Below are the code and all the weights of a small trained network. Each question names an input and a class and asks about switching units off, where a switched-off unit gives its printed mean instead of its output.

import numpy as np


def w(rows, s, z=0):
    codes = np.array(rows[::2]) - 128.0
    scale = np.full(codes.shape[1], s)
    scale[-1] = z or s
    return codes * scale


def norm(h):
    return h / np.sqrt((h * h).mean(-1, keepdims=True) + 1e-5)


def f(y):
    return y / 2 * (1 + np.tanh(0.7978845608 * (y + 0.044715 * y**3)))


def log_softmax(a):
    a = a - a.max(-1, keepdims=True)
    return a - np.log(np.exp(a).sum(-1, keepdims=True))


def net(x, mask):
    res = np.array(x, float).reshape(1, 5) / 4 @ E
    u = 0
    for l in range(4):
        y = f(norm(res) @ A[l][:, :-1].T + A[l][:, -1])
        res = res + np.where(mask[u : u + 5], y, B[l][:, -1]) @ B[l][:, :-1]
        u += 5
    return log_softmax(norm(res)[-1] @ U[:, :-1].T + U[:, -1])


A, B = {}, {}
E = w([
[168,167,150,192],'x0',
[160,154,109,98],'x1',
[154,254,99,48],'x2',
[153,55,214,133],'x3',
[97,150,204,96],'x4',
],0.0059)
A[0] = w([
[102,182,148,190,52],'0.n1',
[62,28,161,170,64],'0.n2',
[95,141,72,8,208],'0.n3',
[161,187,200,113,2],'0.n4',
[150,51,64,180,112],'0.n5',
],0.011,0.00071)
B[0] = w([
[155,146,183,101,157],'0.n1',
[148,3,173,58,254],'0.n2',
[45,144,45,148,252],'0.n3',
[213,187,206,90,190],'0.n4',
[160,183,153,201,197],'0.n5',
],0.012,0.0056)
A[1] = w([
[74,19,156,137,110],'1.n1',
[108,47,122,113,105],'1.n2',
[11,155,82,76,190],'1.n3',
[86,152,80,122,2],'1.n4',
[172,90,95,157,60],'1.n5',
],0.011,0.00047)
B[1] = w([
[151,22,197,60,247],'1.n1',
[146,76,185,131,196],'1.n2',
[107,125,1,128,254],'1.n3',
[133,81,117,99,181],'1.n4',
[14,212,165,176,142],'1.n5',
],0.0097,0.0056)
A[2] = w([
[100,55,112,179,66],'2.n1',
[135,21,208,137,178],'2.n2',
[112,122,151,222,176],'2.n3',
[112,7,187,138,86],'2.n4',
[93,127,154,116,2],'2.n5',
],0.013,0.0016)
B[2] = w([
[123,190,176,50,155],'2.n1',
[98,40,111,12,245],'2.n2',
[125,59,143,159,136],'2.n3',
[182,9,171,56,233],'2.n4',
[215,149,70,116,124],'2.n5',
],0.012,0.011)
A[3] = w([
[142,179,111,172,123],'3.n1',
[83,111,13,50,174],'3.n2',
[152,164,208,107,8],'3.n3',
[146,195,216,88,86],'3.n4',
[148,92,119,250,111],'3.n5',
],0.012,0.0013)
B[3] = w([
[86,81,196,116,148],'3.n1',
[72,104,2,203,254],'3.n2',
[143,216,81,91,165],'3.n3',
[157,243,129,79,179],'3.n4',
[141,133,203,217,128],'3.n5',
],0.012,0.0086)
U = w([
[166,244,157,86,127],'0',
[67,141,5,167,143],'1',
[129,139,196,235,5],'2',
[141,41,173,59,230],'3',
],0.013,0.0026)

Each question gives the input, the list of numbers given to net, and the class t.
The units are the neurons (one row each of A and B). Each row of codes is followed by its name. A weight is (code - 128) times the scale printed after its matrix; where a second scale follows, it is the last column's (A, B and U).
mask holds one flag per neuron, layer by layer. A switched-off neuron (its flag False) gives its mean, the last column of its row in B, instead of its output. The means were averaged over made-up inputs and are rounded, as every weight is.
A unit's drop is (log p(t) with every unit on - log p(t) with that unit switched off) / (log p(t) with every unit on - log p(t) with every unit switched off).
most important unit: the unit with the biggest drop
top k neurons: the k neurons with the biggest drops, biggest first
top k neurons in layer l: the k neurons of layer l with the biggest drops, biggest first
drop of u: that unit's drop, to one decimal
input [-3,2,-3,-6,-8], class 2: top 3 neurons : 0.n5, 2.n2, 3.n5
input [1,0,8,6,4], class 0: most important unit : 0.n4
input [4,-5,3,2,-5], class 2: top 2 neurons : 0.n2, 2.n2
input [4,8,-7,0,-8], class 2: top 3 neurons : 0.n5, 1.n1, 1.n5
input [0,7,6,7,-4], class 1: top 2 neurons in layer 0 : 0.n5, 0.n3
input [5,7,-5,0,-3], class 2: top 2 neurons : 0.n5, 1.n1
input [1,1,-3,-6,2], class 1: top 2 neurons : 0.n2, 0.n4
input [1,-4,7,-1,3], class 1: top 2 neurons in layer 0 : 0.n3, 0.n5
input [2,3,-3,-8,-2], class 2: top 2 neurons : 2.n2, 0.n5
input [7,-4,-1,-3,-6], class 2: drop of 2.n5 : 0.0
input [0,5,6,-1,6], class 1: drop of 0.n3 : 1.2
input [7,5,-1,4,4], class 0: drop of 0.n2 : 0.1
